The symbols move the nodes like this.
q401 β q152
q401 γ q859
q401 θ q212
q401 η q689
q401 ψ q281
q401 σ q170
q735 β q727
q735 γ q68
q735 θ q225
q735 η q219
q735 ψ q142
q735 σ q212
q244 β q282
q244 γ q64
q244 θ q135
q244 η q683
q244 ψ q633
q244 σ q658
q303 β q213
q303 γ q439
q303 θ q557
q303 η q263
q303 ψ q51
q303 σ q335
q149 β q828
q149 γ q373
q149 θ q36
q149 σ q439
q510 β q947
q510 γ q289
q510 θ q527
q510 η q329
q510 ψ q834
q510 σ q980
q468 β q954
q468 γ q704
q468 θ q977
q468 η q335
q468 ψ q303
q468 σ q828
q653 β q389
q653 γ q828
q653 θ q334
q653 η q71
q653 ψ q36
q653 σ q213
q335 β q977
q335 γ q303
q335 θ q704
q335 η q316
q335 ψ q263
q335 σ q36
q389 β q172
q389 γ q351
q389 θ q324
q389 η q334
q389 ψ q291
q389 σ q165
q253 β q289
q253 γ q582
q253 θ q834
q253 η q165
q253 ψ q389
q253 σ q375
q86 γ q727
q86 η q711
q86 ψ q225
q91 β q253
q91 γ q70
q91 θ q165
q91 η q213
q91 ψ q653
q91 σ q954
q723 β q64
q723 γ q396
q723 θ q633
q723 η q980
q723 ψ q510
q723 σ q833
q40 β q512
q40 γ q689
q40 θ q401
q40 η q5
q40 ψ q118
q40 σ q142
q946 β q756
q946 γ q259
q946 θ q275
q946 η q947
q946 ψ q929
q946 σ q64
q962 β q396
q962 γ q329
q962 θ q510
q962 η q375
q962 ψ q253
q962 σ q588
q64 β q21
q64 γ q946
q64 θ q886
q64 η q633
q64 ψ q947
q64 σ q244
q756 β q689
q756 γ q163
q756 θ q118
q756 η q275
q756 ψ q658
q756 σ q21
q291 β q495
q291 γ q977
q291 θ q954
q291 η q468
q291 ψ q704
q291 σ q334
q554 β q329
q554 γ q165
q554 θ q253
q554 η q91
q554 ψ q70
q554 σ q495
q977 β q554
q977 γ q213
q977 θ q91
q977 η q704
q977 ψ q557
q977 σ q291
q512 γ q212
q512 θ q152
q512 η q401
q512 ψ q859
q512 σ q127
q36 β q291
q36 γ q335
q36 θ q468
q36 η q373
q36 ψ q316
q36 σ q71
q259 β q163
q259 γ q797
q259 θ q658
q259 η q929
q259 ψ q833
q259 σ q946
q51 β q71
q51 θ q149
q51 σ q263
q886 β q5
q886 γ q275
q886 θ q756
q886 η q946
q886 ψ q259
q886 σ q135
q118 β q859
q118 γ q682
q118 θ q281
q118 η q163
q118 ψ q57
q118 σ q5
q57 β q986
q57 γ q135
q57 θ q282
q57 η q244
q57 ψ q64
q57 σ q163
q557 β q70
q557 γ q71
q557 θ q653
q557 η q439
q557 ψ q149
q557 σ q704
q135 β q50
q135 γ q886
q135 θ q21
q135 η q64
q135 ψ q946
q135 σ q57
q21 β q40
q21 γ q756
q21 θ q5
q21 η q886
q21 ψ q275
q21 σ q282
q213 β q165
q213 γ q653
q213 θ q70
q213 η q557
q213 ψ q71
q213 σ q977
q859 β q711
q859 γ q219
q859 θ q735
q859 η q281
q859 ψ q986
q859 σ q401
q980 β q633
q980 γ q510
q980 θ q396
q980 η q962
q980 ψ q329
q980 σ q136
q929 β q658
q929 γ q833
q929 θ q797
q929 η q101
q929 ψ q136
q929 σ q947
q329 β q527
q329 γ q834
q329 θ q289
q329 η q253
q329 ψ q582
q329 σ q962
q439 β q653
q439 γ q149
q439 θ q71
q439 η q51
q439 σ q303
q136 β q683
q136 γ q980
q136 θ q723
q136 η q588
q136 ψ q962
q136 σ q101
q954 β q375
q954 γ q91
q954 θ q554
q954 η q977
q954 ψ q213
q954 σ q351
q281 β q735
q281 γ q986
q281 θ q219
q281 η q682
q281 ψ q282
q281 σ q689
q495 β q962
q495 γ q554
q495 θ q375
q495 η q954
q495 ψ q91
q495 σ q324
q527 β q259
q527 γ q101
q527 θ q929
q527 η q289
q527 ψ q305
q527 σ q396
q658 β q682
q658 γ q244
q658 θ q57
q658 η q797
q658 ψ q683
q658 σ q275
q582 β q305
q582 γ q324
q582 θ q172
q582 η q389
q582 ψ q351
q582 σ q253
q797 β q57
q797 γ q683
q797 θ q244
q797 η q833
q797 ψ q723
q797 σ q259
q289 β q929
q289 γ q305
q289 θ q101
q289 η q834
q289 ψ q172
q289 σ q510
q127 γ q512
q127 θ q60
q127 η q170
q127 ψ q401
q127 σ q225
q263 β q557
q263 γ q51
q263 θ q439
q263 σ q316
q833 β q244
q833 γ q723
q833 θ q683
q833 η q136
q833 ψ q980
q833 σ q929
q375 β q510
q375 γ q253
q375 θ q329
q375 η q554
q375 ψ q165
q375 σ q665
q316 β q704
q316 γ q263
q316 θ q303
q316 σ q373
q5 β q401
q5 γ q118
q5 θ q689
q5 η q756
q5 ψ q163
q5 σ q50
q170 β q60
q170 γ q401
q170 θ q512
q170 η q40
q170 ψ q689
q170 σ q68
q282 β q142
q282 γ q21
q282 θ q50
q282 η q135
q282 ψ q886
q282 σ q682
q683 β q135
q683 γ q633
q683 θ q64
q683 η q723
q683 ψ q396
q683 σ q797
q665 β q980
q665 γ q375
q665 θ q962
q665 η q495
q665 ψ q554
q665 σ q172
q828 β q351
q828 γ q468
q828 θ q291
q828 η q36
q828 ψ q335
q828 σ q653
q727 γ q875
q727 η q225
q727 ψ q127
q727 σ q86
q633 β q886
q633 γ q947
q633 θ q946
q633 η q396
q633 ψ q527
q633 σ q683
q212 β q86
q212 γ q735
q212 θ q711
q212 η q859
q212 ψ q219
q212 σ q512
q711 γ q225
q711 θ q727
q711 η q735
q711 ψ q68
q711 σ q152
q947 β q275
q947 γ q929
q947 θ q259
q947 η q527
q947 ψ q101
q947 σ q633
q986 β q68
q986 γ q50
q986 θ q142
q986 η q282
q986 ψ q21
q986 σ q281
q704 β q91
q704 γ q557
q704 θ q213
q704 η q303
q704 ψ q439
q704 σ q468
q682 β q219
q682 γ q282
q682 θ q986
q682 η q57
q682 ψ q135
q682 σ q118
q70 β q582
q70 γ q334
q70 θ q389
q70 η q653
q70 ψ q828
q70 σ q91
q373 β q468
q373 γ q316
q373 θ q335
q373 σ q149
q101 β q797
q101 γ q136
q101 θ q833
q101 η q305
q101 ψ q588
q101 σ q527
q834 β q101
q834 γ q172
q834 θ q305
q834 η q582
q834 ψ q324
q834 σ q329
q689 β q212
q689 γ q281
q689 θ q859
q689 η q118
q689 ψ q682
q689 σ q40
q50 β q170
q50 γ q5
q50 θ q40
q50 η q21
q50 ψ q756
q50 σ q986
q60 γ q152
q60 η q512
q60 ψ q212
q60 σ q875
q324 β q588
q324 γ q495
q324 θ q665
q324 η q351
q324 ψ q954
q324 σ q582
q172 β q136
q172 γ q665
q172 θ q588
q172 η q324
q172 ψ q495
q172 σ q834
q225 γ q127
q225 θ q875
q225 η q68
q225 ψ q170
q225 σ q711
q165 β q834
q165 γ q389
q165 θ q582
q165 η q70
q165 ψ q334
q165 σ q554
q305 β q833
q305 γ q588
q305 θ q136
q305 η q172
q305 ψ q665
q305 σ q289
q68 β q875
q68 γ q170
q68 θ q127
q68 η q142
q68 ψ q40
q68 σ q735
q334 β q324
q334 γ q291
q334 θ q351
q334 η q828
q334 ψ q468
q334 σ q70
q875 γ q60
q875 η q127
q875 ψ q512
q875 σ q727
q275 β q118
q275 γ q658
q275 θ q163
q275 η q259
q275 ψ q797
q275 σ q886
q351 β q665
q351 γ q954
q351 θ q495
q351 η q291
q351 ψ q977
q351 σ q389
q152 γ q711
q152 θ q86
q152 η q212
q152 ψ q735
q152 σ q60
q163 β q281
q163 γ q57
q163 θ q682
q163 η q658
q163 ψ q244
q163 σ q756
q588 β q723
q588 γ q962
q588 θ q980
q588 η q665
q588 ψ q375
q588 σ q305
q142 β q127
q142 γ q40
q142 θ q170
q142 η q50
q142 ψ q5
q142 σ q219
q71 β q334
q71 γ q36
q71 θ q828
q71 η q149
q71 ψ q373
q71 σ q557
q219 β q225
q219 γ q142
q219 θ q68
q219 η q986
q219 ψ q50
q219 σ q859
q396 β q946
q396 γ q527
q396 θ q947
q396 η q510
q396 ψ q289
q396 σ q723

The rows follow the links: the fewer symbols apart two nodes are, the more alike their rows tend to be.

Each row is also shifted at random along 5 hidden directions that mean nothing.

Known rows, each with its node:
-166 -34 -72 122 40 -71 -14 20 30 -114 -19 71 -38 -32 23 22 -99 28 30 33 12 -16 -120 91 -1 63 -80 -2 -13 74 28 -34 -60 -1 30 -34 60 -88 2 -92 30 51 30 -72
node: q71
44 70 -71 116 83 -7 25 25 80 -21 -5 45 -7 -64 29 74 5 27 87 -56 37 -93 -22 11 -17 1 -46 -8 -17 -17 34 -19 -69 -81 29 -75 70 -7 -54 -44 -94 104 4 -51
node: q980
-267 51 -50 -39 5 -77 82 35 53 158 6 -68 157 -34 -42 79 3 -108 -14 -52 -38 -45 -158 74 -28 22 41 -50 -7 -48 -60 -56 -38 -33 6 39 30 -42 16 -112 -89 -3 76 -18
node: q316
73 -8 -75 23 84 44 16 -33 -122 -162 8 10 -50 -14 105 -40 61 -196 44 -2 74 9 77 -127 40 -64 96 67 101 30 -69 7 32 -47 37 -96 -8 71 -94 78 -62 85 -21 18
node: q633
97 -78 -51 82 15 -65 -12 71 -76 -1 -22 66 -101 -34 1 23 -96 63 46 -6 -12 -1 -54 130 -50 56 -44 -51 -10 72 33 -33 -122 22 38 -47 66 -116 41 -90 58 31 7 -98
node: q653
51 -31 4 25 10 -58 17 69 0 61 -6 30 -34 -44 -17 56 -58 96 47 -41 -10 -38 -72 122 -52 50 -43 -63 -17 22 37 -30 -113 -9 32 -25 70 -90 36 -98 1 26 21 -87
node: q91
49 25 -118 125 5 -66 5 70 87 134 -29 23 40 -26 -74 79 -85 54 7 -29 -61 -41 -74 147 -56 56 -80 -79 -103 -16 41 -42 -104 2 -7 26 49 -103 56 -110 14 15 26 -65
node: q263
-53 -30 79 -44 -17 -63 23 54 23 70 5 7 -4 -35 -21 52 -46 126 31 -36 -10 -39 -101 116 -48 55 -41 -60 -3 14 35 -25 -87 -2 27 -2 60 -80 44 -103 0 -5 34 -74
node: q557
105 35 41 62 9 84 -34 -33 -37 -1 -4 66 -150 -5 26 -5 54 149 61 -14 33 -20 99 -96 -13 -39 -29 53 -17 -18 82 47 26 -20 -6 -69 0 65 -58 72 -6 26 -79 25
node: q683
-164 71 61 -30 -6 27 67 12 -118 288 7 12 -95 -55 -14 90 111 121 91 -111 -3 -72 -50 -47 -96 -39 60 9 0 -83 49 2 -37 -55 16 -76 44 34 -54 -45 -113 9 -38 4
node: q136
-74 -11 -37 55 72 -40 31 26 -41 -73 3 44 -52 -59 60 40 -18 -18 79 -31 48 -47 -76 29 -15 16 -1 3 48 43 0 -30 -73 -50 55 -90 73 -39 -43 -66 -57 90 18 -67
node: q962
64 2 41 -90 33 -49 83 72 -26 111 20 -43 50 -64 8 73 26 -21 62 -101 13 -70 -61 71 -51 6 55 -72 54 -23 -32 -39 -106 -55 50 -39 67 -43 4 -86 -104 43 45 -70
node: q834
2 -133 -63 76 58 -77 -15 44 -141 -208 -12 84 -129 -37 77 -23 -111 -50 54 38 45 27 -73 92 -4 54 -13 -2 76 146 -12 -38 -99 16 73 -91 69 -110 2 -70 64 73 19 -111
node: q334
-367 -92 12 -42 -13 -62 39 8 -264 57 -2 32 -131 -25 39 3 -10 -44 35 0 6 40 -156 25 -50 16 87 32 87 74 -30 -30 -37 25 50 -67 37 -59 -14 -88 15 -9 9 -39
node: q828
-91 -36 96 -173 -7 -82 84 61 -9 85 31 -82 116 -41 -7 48 2 -53 5 -63 -1 -35 -123 98 -28 30 66 -77 73 -4 -63 -49 -75 -21 41 20 45 -59 43 -104 -68 -11 82 -60
node: q303
-117 104 -16 4 -14 83 6 -69 15 107 2 -28 27 26 -18 0 110 -35 -21 -12 -10 -5 61 -144 11 -71 43 63 -31 -91 -1 36 109 -22 -46 16 -60 116 -57 84 -58 -25 -42 106
node: q135
-96 -107 94 -45 -23 -66 -1 43 -97 -23 3 42 -101 -21 15 1 -68 112 31 9 8 14 -102 104 -34 60 -21 -28 41 81 29 -21 -77 33 41 -29 54 -92 42 -88 61 -12 21 -81
node: q51
-149 -68 14 -34 -39 67 -41 -85 -242 -64 -4 22 -149 63 48 -109 52 -84 -36 77 17 114 66 -148 29 -59 98 113 67 49 -33 44 121 62 -15 -28 -79 75 -42 112 77 -55 -68 87
node: q401
158 -13 152 -88 -35 44 -58 -43 151 -191 23 -19 48 46 12 -72 -3 95 -50 58 31 22 100 -40 75 4 -64 14 8 11 25 46 81 24 -26 63 -48 53 21 93 53 -39 -2 32
node: q727
-36 45 19 15 35 -23 49 38 22 105 5 16 -13 -63 1 86 21 88 81 -80 14 -84 -68 40 -53 12 -14 -34 -3 -33 36 -21 -81 -60 31 -56 70 -23 -23 -77 -90 53 12 -54
node: q588
111 28 -35 -8 -20 46 -28 -37 56 -28 -1 -42 74 50 -20 -49 23 -85 -69 37 -21 40 96 -62 46 -32 13 15 -25 -32 -31 23 82 22 -43 63 -70 59 7 87 25 -37 -13 71
node: q875
-27 -95 84 -27 -1 -51 10 52 -143 5 3 59 -150 -42 32 19 -44 127 74 -25 24 -7 -78 83 -56 42 -5 -24 54 74 42 -16 -101 9 56 -75 69 -83 16 -84 30 19 0 -95
node: q554
-138 12 1 -28 56 -54 69 31 4 -7 17 -14 47 -62 41 59 10 -57 56 -56 37 -65 -111 36 -15 15 28 -22 60 5 -34 -40 -64 -65 51 -51 65 -29 -29 -85 -103 69 52 -58
node: q172
164 -10 26 -12 77 28 20 6 -56 -128 18 22 -63 -42 90 0 47 -29 83 -40 81 -43 59 -59 12 -32 38 19 87 24 -11 5 -32 -62 52 -103 40 34 -68 30 -74 91 -12 -36
node: q723
-115 -29 -83 34 27 -64 46 48 -123 89 -12 14 -32 -43 4 47 -24 -74 39 -37 -12 -11 -103 67 -52 17 45 -27 24 25 -27 -45 -83 -10 37 -49 52 -72 1 -94 -26 34 21 -55
node: q351
21 86 60 6 27 69 -27 -68 195 -165 19 -2 65 10 36 -19 50 46 -1 22 55 -41 76 -109 76 -28 -60 52 -8 -38 26 41 94 -49 -22 10 -26 103 -57 91 -52 31 -11 55
node: q275
299 -92 16 -64 25 -92 27 107 24 -52 8 -27 63 -37 1 21 -91 -25 15 -38 1 -19 -32 175 -19 62 -11 -119 39 57 -34 -50 -143 3 51 5 64 -119 79 -92 15 31 69 -122
node: q149
-201 77 51 65 -57 75 -75 -96 137 -29 -9 37 -25 54 -32 -35 20 163 -47 78 -13 17 35 -98 42 -9 -100 83 -94 -39 87 60 138 26 -69 59 -63 83 -21 83 53 -60 -52 97
node: q60
-188 -14 94 12 -71 84 -81 -97 -77 -46 -5 65 -165 60 8 -79 30 156 -25 82 7 72 54 -124 23 -24 -30 111 -19 19 75 68 129 60 -43 -1 -65 77 -28 102 100 -72 -83 88
node: q735

From each start, follow one symbol. Which node do you reach?
Answer with the node's name.
start 15 -6 127 -100 -64 66 -35 -52 -10 -5 15 -22 -23 51 -10 -62 48 71 -45 34 0 46 85 -83 26 -30 14 38 7 -21 15 49 96 38 -36 44 -66 73 8 94 45 -74 -36 71
η -> q170
start -3 2 24 -8 29 69 -20 -65 -56 -154 13 16 -63 15 75 -60 63 -52 15 32 62 23 86 -141 52 -53 39 84 62 19 -15 37 82 -18 5 -50 -33 91 -74 104 -15 28 -38 51
γ -> q64
start -49 1 95 -45 -17 74 -40 -79 -20 -123 13 13 -62 35 47 -69 57 40 -10 47 46 33 77 -129 50 -40 9 82 37 8 16 52 106 9 -14 -13 -51 91 -46 107 19 -20 -44 67
γ -> q756
start 49 -65 -99 66 39 -66 25 67 -142 31 -19 39 -80 -40 16 32 -57 -57 50 -28 -4 -3 -61 93 -53 26 27 -38 26 57 -17 -45 -118 1 48 -68 61 -95 11 -86 9 49 11 -86
ψ -> q334
start -6 3 59 28 -12 84 -62 -73 -34 -114 -2 56 -127 34 39 -64 37 96 7 55 39 31 95 -122 34 -33 -25 89 4 19 54 57 92 15 -19 -31 -42 81 -49 107 47 -11 -69 58
γ -> q135
start 87 -25 16 -52 50 -33 68 60 -113 62 13 -10 -32 -63 39 50 29 -40 81 -86 30 -49 -33 33 -50 -7 74 -42 76 6 -29 -32 -101 -50 60 -82 65 -30 -20 -61 -84 60 19 -71
ψ -> q665
start 215 87 -276 249 70 70 -32 -22 -26 20 -45 53 -51 9 -4 7 22 -134 18 1 -19 0 137 -94 0 -62 1 44 -82 -37 3 10 20 -26 -29 -51 -27 49 -66 81 -17 72 -71 48
η -> q929
start -4 14 61 -9 14 -29 41 50 -9 119 7 22 -49 -60 -4 81 8 137 82 -79 9 -75 -65 62 -66 20 -20 -43 -3 -20 52 -17 -95 -44 33 -54 74 -42 -4 -83 -60 35 6 -68
η -> q253
start 95 7 93 7 60 13 7 13 35 -108 19 55 -82 -58 68 35 18 140 105 -45 78 -79 8 -9 -7 5 -47 4 46 22 59 9 -57 -66 49 -96 72 6 -51 -14 -65 87 -10 -62
β -> q797
start -71 3 -124 50 115 -35 64 16 -83 -103 5 8 10 -63 94 31 21 -217 73 -40 63 -41 -55 -26 8 -22 79 18 96 34 -79 -42 -51 -75 65 -104 56 -3 -78 -39 -113 120 32 -44
ψ -> q834
start -117 -8 -100 112 37 -51 20 39 -67 55 -21 58 -70 -47 3 57 -44 5 57 -24 -8 -27 -98 66 -50 29 -16 -11 -16 30 21 -35 -83 -14 30 -62 62 -70 -11 -91 -12 49 5 -60
ψ -> q91
start -7 68 187 -7 -19 84 -72 -81 236 -179 21 41 -18 22 21 -30 32 264 6 48 60 -40 75 -94 66 2 -142 62 -41 -22 114 72 104 -23 -35 21 -22 97 -35 95 9 -6 -37 49
σ -> q756
start 89 -29 82 -82 -55 82 -22 -38 -172 75 6 -6 -116 45 2 -61 79 36 -12 4 -3 60 120 -109 -12 -59 78 48 30 -14 4 49 68 40 -21 -12 -60 74 -15 102 41 -63 -70 66
γ -> q21
start -74 46 21 -35 -14 -54 67 64 34 249 4 -32 59 -48 -63 104 10 77 31 -91 -43 -71 -107 96 -77 25 1 -78 -39 -63 18 -37 -93 -33 10 13 56 -56 33 -116 -74 -7 35 -46
γ -> q91
start -78 -86 68 -40 13 -70 14 44 -61 -75 8 30 -57 -37 39 10 -59 53 44 -5 30 -9 -103 94 -19 54 -13 -28 62 80 6 -29 -82 1 56 -45 66 -84 19 -89 16 27 36 -87
β -> q165
